Here is a tiny trained network, its code and every weight. The questions are about switching its units off for an input and a class, where a switched-off unit gives its printed mean instead of its output.

import numpy as np


def w(rows, s, z=0):
    codes = np.array(rows[::2]) - 128.0
    scale = np.full(codes.shape[1], s)
    scale[-1] = z or s
    return codes * scale


def f(y):
    return y / 2 * (1 + np.tanh(0.7978845608 * (y + 0.044715 * y**3)))


def log_softmax(a):
    a = a - a.max(-1, keepdims=True)
    return a - np.log(np.exp(a).sum(-1, keepdims=True))


def net(x, mask):
    res = np.array(x, float).reshape(1, 5) / 4 @ E
    y = f(res @ A[0][:, :-1].T + A[0][:, -1])
    res = res + np.where(mask, y, B[0][:, -1]) @ B[0][:, :-1]
    return log_softmax(res[-1] @ U[:, :-1].T + U[:, -1])


A, B = {}, {}
E = w([
[210,134,88],'x0',
[195,1,63],'x1',
[27,67,45],'x2',
[128,239,52],'x3',
[119,235,45],'x4',
],0.0071)
A[0] = w([
[124,163,107,141],'N0',
[117,139,124,170],'N1',
[115,104,114,18],'N2',
[146,186,116,105],'N3',
[132,80,216,141],'N4',
[114,104,96,9],'N5',
[56,165,167,159],'N6',
[92,189,126,68],'N7',
[193,116,143,147],'N8',
[167,181,138,125],'N9',
[104,170,90,210],'N10',
[124,79,216,174],'N11',
[101,90,123,41],'N12',
[122,117,69,46],'N13',
[126,126,130,146],'N14',
[150,78,92,133],'N15',
[120,122,48,99],'N16',
[175,153,149,85],'N17',
[102,125,191,48],'N18',
[119,101,102,253],'N19',
[141,118,136,208],'N20',
[26,133,119,150],'N21',
[4,132,117,152],'N22',
[120,109,92,15],'N23',
[137,141,132,49],'N24',
[156,156,116,45],'N25',
[131,122,122,72],'N26',
],0.019,0.0059)
B[0] = w([
[126,97,208,168],'N0',
[114,129,135,148],'N1',
[215,105,173,132],'N2',
[136,95,184,178],'N3',
[156,2,132,224],'N4',
[219,120,133,140],'N5',
[92,162,85,212],'N6',
[125,165,153,184],'N7',
[85,105,132,180],'N8',
[114,126,227,177],'N9',
[83,98,177,211],'N10',
[157,17,115,233],'N11',
[213,79,191,155],'N12',
[185,95,74,160],'N13',
[124,127,118,133],'N14',
[116,129,110,196],'N15',
[136,80,70,193],'N16',
[134,158,192,155],'N17',
[237,106,99,157],'N18',
[94,120,73,205],'N19',
[66,153,117,161],'N20',
[43,82,171,230],'N21',
[23,90,165,254],'N22',
[212,120,106,139],'N23',
[170,115,161,120],'N24',
[227,101,242,139],'N25',
[158,125,146,120],'N26',
],0.0088,0.012)
U = w([
[19,124,144,132],'0',
[231,205,100,2],'1',
[182,188,238,165],'2',
[106,2,180,148],'3',
[210,132,44,191],'4',
[129,76,112,96],'5',
],0.0081,0.0089)

Each question gives the input, the list of numbers given to net, and the class t.
The units are the neurons (one row each of A and B). Each row of codes is followed by its name. A weight is (code - 128) times the scale printed after its matrix; where a second scale follows, it is the last column's (A, B and U).
mask holds one flag per neuron, in row order. A switched-off neuron (its flag False) gives its mean, the last column of its row in B, instead of its output. The means were averaged over made-up inputs and are rounded, as every weight is.
A unit's drop is (log p(t) with every unit on - log p(t) with that unit switched off) / (log p(t) with every unit on - log p(t) with every unit switched off).
The circuit of an input: a set's keep is (log p(t) with only the set's units on - log p(t) with every unit switched off) / (log p(t) with every unit on - log p(t) with every unit switched off). Starting from the 12 units with the biggest drops (on a tie, the unit counted first), units are removed one at a time, each time the one whose removal leaves the highest keep (on an exact tie, the one counted first), for as long as the keep stays at least 0.8.
circuit, biggest first: the units of the circuit, biggest drop first
k most important neurons: the k neurons with the biggest drops, biggest first
drop of u: that unit's drop, to one decimal
input [1,7,-4,0,1], class 4: circuit, biggest first => N22, N21, N10
input [-8,-4,1,-1,0], class 0: circuit, biggest first => N6, N22
input [3,7,-5,-3,8], class 4: circuit, biggest first => N22, N21
input [-4,-3,-8,5,-5], class 2: circuit, biggest first => N22, N21, N17
input [6,1,4,4,2], class 4: circuit, biggest first => N22, N21
input [0,8,1,-4,2], class 4: 3 most important neurons => N22, N21, N10
input [3,5,3,-3,0], class 4: 2 most important neurons => N22, N21
input [-1,5,-4,4,-4], class 5: 3 most important neurons => N22, N21, N10
input [5,-8,2,5,-4], class 0: most important neuron => N6
input [4,2,-2,7,-6], class 0: drop of N23 => 0.1
input [5,6,2,3,4], class 4: drop of N7 => 0.0
input [-5,4,-3,4,4], class 2: drop of N11 => 0.2
input [8,-5,8,6,7], class 3: drop of N25 => 0.4
